Input:
[[0.08,-0.24,0.34,-0.47,0.07,-2.06,0.11],
[-0.09,-0.01,-0.19,0.08,0.12,-1.05,-4.72],
[0.02,0.11,-0.28,-0.24,0.15,-2.97,1.36]]
Output: -0.01

Input: [-1.76,-0.50,-1.99,-4.97,-2.78]
Output: -1.99

Input: [4.11,-0.58,-2.22,2.58,-1.08]
Output: -0.58

Input: [0.77,-0.85,2.82,-1.30,0.47,-4.26,2.52]
Output: 0.47

Input: [-0.17,-5.07,1.64,-2.44,-1.95]
Output: -1.95

Input: [-0.37,-0.07,-2.42,0.15,-4.50]
Output: -0.37
---
 2.27   1.69  -5.59  -1.46   2.59 gives 2.59, 2.27

-4.85   0.24  -0.24   0.76
-0.24   0.36  -0.02  -0.57
gives 0.76, 0.36

-1.66  -2.56  -2.75  -3.62  -4.37
-3.40   1.02  -0.65   0.77   0.56
gives 1.02, 0.77

 1.21  -3.10   5.54   2.42  -3.76  -3.74
 0.82   0.28  -2.12   1.23   1.04   0.41
gives 5.54, 2.42

-1.67  -2.78   0.60  -4.88   0.23
-1.83  -0.81   2.85  -2.85   5.28
gives 5.28, 2.85

 0.27   2.80   1.61   1.45   5.54
-2.75  -0.36   0.29   0.83  -1.94
 2.34  -3.11   0.87  -0.43  -3.77
gives 5.54, 2.80
---
[[46.00, 179.39, 42.61, 79.75], [-7.95, 32.44, 194.29, 152.50], [-46.51, -140.29, 106.99, 84.00]] -> -140.29
[[0.062, -0.207, 0.045, 0.098, 0.014, 0.170], [-0.012, -0.157, -0.030, -0.118, 0.010, -0.177]] -> -0.118
[12.9, -8.1, 18.8, 17.5, -17.7, -4.3, 9.1] -> -17.7
[[0.04, 0.14, 0.08, 0.03, 0.08], [0.10, 0.09, -0.02, -0.13, -0.21], [-0.10, -0.04, 0.17, 0.06, -0.03]] -> 0.17
[14.47, -15.68, -10.69, 9.36, 4.95, 1.31] -> 9.36
[47.08, 49.92, -82.23, 158.46, 56.13, -140.45] -> 158.46
[[0.14, 0.05, -0.12, 0.02], [0.11, 0.05, -0.07, -0.01], [0.05, 0.01, 0.16, 0.02]] -> 0.01
[-121.3, -172.9, 61.0, 115.9, 20.9] -> 61.0
[[58.612, -204.419, 87.560, 210.518, 46.668, -155.220, 78.935], [104.303, 149.412, -15.620, -169.775, 55.265, 186.899, 125.613], [-24.972, 49.188, 190.553, -48.799, -2.103, 27.459, -0.012]] -> -2.103
---
[3.00,-2.44,-4.78,1.17] gives -2.44
[-0.58,3.44,0.73,-1.50,1.48,1.11,-4.24] gives 1.48
[-1.51,4.29,-2.14,2.04] gives 4.29
[-5.60,-2.32,2.61,-0.82,1.07,0.64] gives -0.82
[4.33,-2.34,0.49,-2.16] gives -2.34
[-5.24,0.04,-0.67,-2.69] gives 0.04
[-0.43,-1.23,2.44,2.59,2.82,-4.12] gives 2.59
---
-4.57,-0.85,-5.75,3.69,-3.37,-1.27,3.88 -> -4.57, 3.88

4.91,1.21,-3.13,4.34,1.00,2.68 -> 4.91, 2.68

2.49,-0.90,0.96,3.14,-4.77,-1.88 -> 2.49, -1.88

2.86,2.27,2.96,2.06
-2.69,-4.81,4.61,-4.35
-> 2.86, -4.35

5.28,3.92,-4.72,-0.11,3.71 -> 5.28, 3.71

-5.35,1.75,-0.71,1.21,0.21,-3.85,1.60 -> -5.35, 1.60

4.46,-1.66,2.27,-3.00,-1.28,1.34,1.20 -> 4.46, 1.20
---
[0.02, -0.09, 0.05, -0.10, -0.10, 0.13] | 0.13
[-17.631, 1.199, 16.835, -1.734, 16.386] | 16.386
[-10.853, 3.394, 2.161, -6.008, 5.345, -4.238, 15.921] | 15.921
[15.0, -10.3, 16.7, -16.4] | -16.4
[0.615, -13.491, 3.086, 14.742, -3.451, 2.141, 17.963] | 17.963
[-1.012, -1.708, -0.872, 1.202] | 1.202
[-97.6, 120.0, 51.1, -38.6] | -38.6
[-7.27, -4.39, 11.06, -1.02, -13.83, -13.07] | -13.07
---
-4.56  -2.91   2.92  -1.05   2.05  -1.94 -> 2.92

-1.60   1.28   1.17   1.26
 3.24   2.06   1.62   4.14
-> 1.62

-0.88  -3.17   1.46  -0.72   4.77   1.75 -> 1.46

 0.15   0.77  -4.45   3.37 -> -4.45

-0.45   0.43  -0.32   4.97 -> -0.32

-4.13   1.58   2.13  -2.54 -> 2.13
---
[[  99  474  739  634  -20  850  472  234  242  226  366   31   -1  626]
 [ 435  -94 -466 -309  617 -602   -4  216  210  232   42  522  540 -302]
 [  37  509  834  702  -81  966  553  236  244  227  390  -60  -13  690]
 [ 260  185  131  151  294  138  220  226  226  231  205  272  295  154]
 [ 128  478  746  636   -9  849  436  234  242  226  372   85  -15  631]
 [ 171  313  419  377  148  445  402  230  232  227  281  128  151  365]
 [ 257  190  143  154  290  119  255  225  227  230  209  284  271  164]
 [ 104  521  850  706  -59  957  478  234  246  226  405   77  -56  703]]: 104

[[6 5 6 5 3 2 4 5 3 3 5 6 3 5]
 [4 4 2 2 4 4 3 3 4 5 6 6 4 3]
 [3 3 5 3 2 5 5 6 5 3 3 5 2 2]
 [4 2 4 2 5 5 2 2 5 2 4 6 4 4]
 [4 5 2 3 6 0 4 3 4 3 5 2 4 3]
 [6 6 4 4 5 5 5 3 3 3 3 4 2 6]
 [3 3 2 4 2 4 4 5 4 4 4 3 1 5]
 [4 3 3 5 5 5 6 2 3 4 3 5 3 4]
 [4 4 2 3 4 4 3 6 1 4 2 6 6 6]
 [2 5 6 4 5 4 5 5 4 6 5 5 3 2]
 [4 4 4 5 6 6 5 4 3 5 7 3 4 5]
 [2 2 4 2 3 3 5 3 4 3 4 4 4 6]]: 2

[[ 73 116 110 115 102 104 108 200]
 [110 167  54  59 140 139 138 155]
 [ 91  54  31 118  82  75  77 116]
 [ 85 109 106 135 150  87  92 134]
 [104  89  94 135 134  70 103  97]
 [ 92 161  50  80 121 101 142 148]
 [116  69  89 144 128  53 120  95]
 [ 98  98  74  51 129  75  98 118]
 [ 83  86 151 123  79 107  53 101]
 [111  52 123 151  98 135  88  43]]: 111

[[7712 6016 4722 4295 8532 3736 5684 7734 4940 5255 2603 5391]
 [3865 2950 6833 6344 1957 6817 7265 4805 7149 4515 7911 6380]
 [6342 9094 6360 6513 8465 6851 3387 4770 4335 8140 6018 4803]
 [4497 6616 8808 7843 4976 9105 4770 3458 5778 7618 9118 5352]
 [5212 3143 9496 6738 4283 7949 7159 5528 6738 5427 7602 5898]
 [5452 2382 4368 4329 3505 3753 7946 7109 6815 2971 4408 6517]
 [6039 4341 2741 3885 5097 2832 6760 7200 5972 3629 3313 6157]
 [5088 4276 6970 6127 4323 6541 6503 5429 6347 5279 6770 5928]]: 5088

[[5 5 5 5 5 5 5 5 5]
 [5 5 5 5 5 5 5 4 5]
 [5 5 6 4 5 5 5 6 5]
 [5 5 7 2 5 6 5 5 5]
 [5 5 4 5 5 5 5 5 5]
 [5 5 4 6 5 5 5 5 5]
 [5 5 4 6 5 5 5 5 5]
 [5 5 5 4 5 5 5 7 5]
 [5 5 5 3 5 5 5 5 5]]: 5

[[ 15   8 -19 -48  34  -4  20  -2   7  28 -18]
 [-20 -20  -8 -43  11   8  25 -17  -4  -1  -1]
 [ 22  10  -7  21  -4  -4  -3  -2  13  -4   3]
 [  6  -3   7   8  -7   9 -15  20  -5  -2 -27]
 [ 34  16  -8  26  -9  -7 -15  -7  20  -7   9]
 [ 18   7  -6 -24  24 -12  -1   5   0  35 -22]
 [-25  -6  19  27 -13  13   3 -19   7 -23  39]
 [ 17  -2   7   5   9 -16 -18  22 -10  32 -32]]: 17
---
[1.66, 2.20, 4.17, 1.85, 3.96] --> 4.17, 4.17
[4.65, 4.71, 1.48, 5.60, -0.43] --> 1.48, 5.60
[-1.33, -1.45, 4.86, 1.06, -3.47] --> 4.86, 4.86
[2.70, -2.71, 3.02, -5.45, 4.90, -3.15, -2.01] --> -5.45, 4.90
[-1.01, 1.04, -2.61, 2.95, 1.22, 4.17, -0.32] --> 2.95, 4.17
[-5.41, -4.47, -2.14, 2.44, 1.00, -1.21, -3.39] --> 2.44, 2.44
[-1.15, -0.31, -4.15, -2.60, -0.77] --> -4.15, -0.31
